Below is a small trained network, with its code and all its weights. Each question gives an input and a target symbol and asks what happens when units are switched off, that is, made to give their printed mean instead of their output.

import numpy as np


def w(rows, s, z=0):
    codes = np.array(rows[::2]) - 128.0
    scale = np.full(codes.shape[1], s)
    scale[-1] = z or s
    return codes * scale


def softmax(a):
    e = np.exp(a - a.max(-1, keepdims=True))
    return e / e.sum(-1, keepdims=True)


def log_softmax(a):
    a = a - a.max(-1, keepdims=True)
    return a - np.log(np.exp(a).sum(-1, keepdims=True))


def net(x, mask):
    ids = ['ΞΨΩαβγδζηστφ'.index(c) for c in x.split()]
    T = len(ids)
    res = E[ids] + P[:T]
    u = 0
    for l in range(3):
        r = res
        for j in range(3):
            rows = slice(2 * j, 2 * j + 2)
            q, k, v = (r @ M[l][rows].T for M in (Q, K, V))
            z = softmax(np.where(np.tri(T) > 0, q @ k.T / 2**0.5, -1e9)) @ v
            o = O[l][rows]
            res = res + np.where(mask[u + j], z, o[:, -1]) @ o[:, :-1]
        u += 3
    return log_softmax(res[-1] @ U[:, :-1].T + U[:, -1])


Q, K, V, O = {}, {}, {}, {}
E = w([
[4,94,125,166],'Ξ',
[134,168,202,93],'Ψ',
[224,190,93,167],'Ω',
[145,154,199,99],'α',
[139,52,122,205],'β',
[201,213,193,80],'γ',
[149,70,23,129],'δ',
[226,97,194,81],'ζ',
[90,208,211,74],'η',
[137,68,219,74],'σ',
[127,250,103,187],'τ',
[174,142,195,97],'φ',
],0.012)
P = w([
[173,136,254,157],'0',
[170,137,184,123],'1',
[161,138,155,114],'2',
[162,140,134,114],'3',
[154,133,122,118],'4',
[154,136,114,125],'5',
[147,128,102,124],'6',
[150,137,111,138],'7',
],0.0077)
Q[0] = w([
[198,28,96,188],'L0H0',
[58,168,2,105],'L0H0',
[155,124,132,9],'L0H1',
[72,124,163,188],'L0H1',
[76,80,68,96],'L0H2',
[103,118,61,223],'L0H2',
],0.0088)
K[0] = w([
[138,60,78,111],'L0H0',
[137,118,251,41],'L0H0',
[77,100,84,104],'L0H1',
[132,121,175,147],'L0H1',
[112,131,104,75],'L0H2',
[77,90,71,159],'L0H2',
],0.014)
V[0] = w([
[136,135,122,37],'L0H0',
[133,156,145,197],'L0H0',
[123,117,9,87],'L0H1',
[157,139,196,166],'L0H1',
[89,116,62,153],'L0H2',
[125,150,195,158],'L0H2',
],0.011)
O[0] = w([
[174,156,226,185,141],'L0H0',
[102,155,42,86,142],'L0H0',
[135,125,216,253,1],'L0H1',
[137,130,39,55,211],'L0H1',
[137,105,99,230,12],'L0H2',
[115,91,127,5,207],'L0H2',
],0.007,0.0096)
Q[1] = w([
[166,122,53,20],'L1H0',
[33,86,173,198],'L1H0',
[75,2,211,145],'L1H1',
[210,107,130,76],'L1H1',
[2,174,109,15],'L1H2',
[171,182,170,137],'L1H2',
],0.0089)
K[1] = w([
[115,114,122,247],'L1H0',
[110,106,135,59],'L1H0',
[93,43,125,119],'L1H1',
[136,130,107,195],'L1H1',
[115,143,106,245],'L1H2',
[100,106,89,101],'L1H2',
],0.015)
V[1] = w([
[36,216,153,112],'L1H0',
[186,218,105,141],'L1H0',
[144,111,168,111],'L1H1',
[70,160,98,157],'L1H1',
[119,203,110,141],'L1H2',
[2,177,179,116],'L1H2',
],0.01)
O[1] = w([
[2,143,161,114,125],'L1H0',
[113,254,54,84,145],'L1H0',
[127,95,156,89,173],'L1H1',
[103,210,90,161,2],'L1H1',
[60,130,95,185,106],'L1H2',
[48,178,238,152,86],'L1H2',
],0.0071,0.0069)
Q[2] = w([
[223,141,5,142],'L2H0',
[113,182,155,163],'L2H0',
[137,92,103,183],'L2H1',
[107,68,99,156],'L2H1',
[254,159,156,115],'L2H2',
[204,90,158,82],'L2H2',
],0.0098)
K[2] = w([
[129,150,79,179],'L2H0',
[111,160,128,75],'L2H0',
[140,149,153,32],'L2H1',
[155,124,159,86],'L2H1',
[137,157,92,250],'L2H2',
[127,112,125,177],'L2H2',
],0.013)
V[2] = w([
[20,17,87,189],'L2H0',
[44,2,78,131],'L2H0',
[224,231,226,96],'L2H1',
[156,118,198,118],'L2H1',
[26,23,61,77],'L2H2',
[161,215,153,189],'L2H2',
],0.0065)
O[2] = w([
[190,183,174,119,36],'L2H0',
[187,218,166,179,147],'L2H0',
[153,181,160,38,169],'L2H1',
[152,135,187,94,145],'L2H1',
[122,157,140,254,218],'L2H2',
[105,97,113,67,6],'L2H2',
],0.0091,0.014)
U = w([
[117,129,133,141,84],'Ξ',
[48,47,193,217,255],'Ψ',
[80,204,184,123,96],'Ω',
[105,171,161,117,107],'α',
[68,221,76,157,138],'β',
[116,147,150,121,110],'γ',
[236,155,95,196,186],'δ',
[158,58,253,127,127],'ζ',
[144,227,111,53,40],'η',
[177,7,132,102,104],'σ',
[93,59,27,118,98],'τ',
[139,127,131,111,124],'φ',
],0.0045,0.006)

Each question gives the input, a string of symbols that net reads in full, and the target symbol t.
The units are the heads (2 rows each of Q, K, V and O). Each row of codes is followed by its name. A weight is (code - 128) times the scale printed after its matrix; where a second scale follows, it is the last column's (O and U).
mask holds one flag per head, layer by layer. A switched-off head (its flag False) gives its mean, the last column of its rows in O, instead of its output. The means were averaged over made-up inputs and are rounded, as every weight is.
A unit's drop is (log p(t) with every unit on - log p(t) with that unit switched off) / (log p(t) with every unit on - log p(t) with every unit switched off).
The circuit of an input: a set's keep is (log p(t) with only the set's units on - log p(t) with every unit switched off) / (log p(t) with every unit on - log p(t) with every unit switched off). Starting from all 9 units, units are removed one at a time, each time the one whose removal leaves the highest keep (on an exact tie, the one counted first), for as long as the keep stays at least 0.8.
circuit, biggest first: the units of the circuit, biggest drop first
most important unit: the unit with the biggest drop
which heads matter: for each layer, one digit per head in row order, 1 if its drop is at least 0.15 and else 0, layers parted by /
drop of u: that unit's drop, to one decimal
input Ξ σ Ξ γ σ, target Ψ: circuit, biggest first : L2H1, L1H0
input Ξ η γ Ψ σ Ω Ω γ, target τ: circuit, biggest first : L2H0, L1H0, L0H0, L2H1
input γ ζ Ψ γ Ω Ξ, target Ψ: most important unit : L0H2
input Ξ σ Ψ σ η, target Ψ: which heads matter : 100 / 100 / 010
input σ φ Ξ γ γ, target Ψ: circuit, biggest first : L2H1, L1H0, L2H2
input Ω σ σ σ α, target τ: circuit, biggest first : L2H0, L1H0, L2H2
input Ξ η σ σ σ σ α, target Ψ: circuit, biggest first : L2H1, L1H0, L2H2
input σ Ω Ω η, target τ: circuit, biggest first : L2H0, L1H0, L1H2
input Ψ α γ Ξ σ α, target Ψ: circuit, biggest first : L2H1, L1H0, L2H2
input Ω Ψ η Ξ σ ζ, target Ψ: circuit, biggest first : L2H1, L1H0, L0H2
input σ γ τ, target β: circuit, biggest first : L1H0, L1H2, L1H1, L2H1
input α δ σ τ δ, target Ψ: circuit, biggest first : L0H1, L0H2
input β β Ω β τ Ω γ, target τ: which heads matter : 001 / 110 / 111
input σ σ τ τ Ξ γ η, target Ψ: circuit, biggest first : L0H2, L2H1, L1H0
input γ σ σ Ω σ η φ φ, target τ: circuit, biggest first : L2H0, L1H0, L2H2
input Ξ Ψ Ω β φ Ψ β φ, target δ: most important unit : L2H0
input γ γ Ω, target τ: which heads matter : 000 / 100 / 100
input η ζ β α Ω Ω σ, target τ: which heads matter : 000 / 101 / 100
input β σ β, target δ: which heads matter : 100 / 000 / 100
input Ξ τ Ψ η, target β: most important unit : L0H0
input Ξ η σ φ σ, target Ψ: drop of L1H1 : 0.0
input γ Ψ ζ, target σ: drop of L0H1 : 0.5
input φ δ γ τ, target τ: drop of L0H2 : 0.5
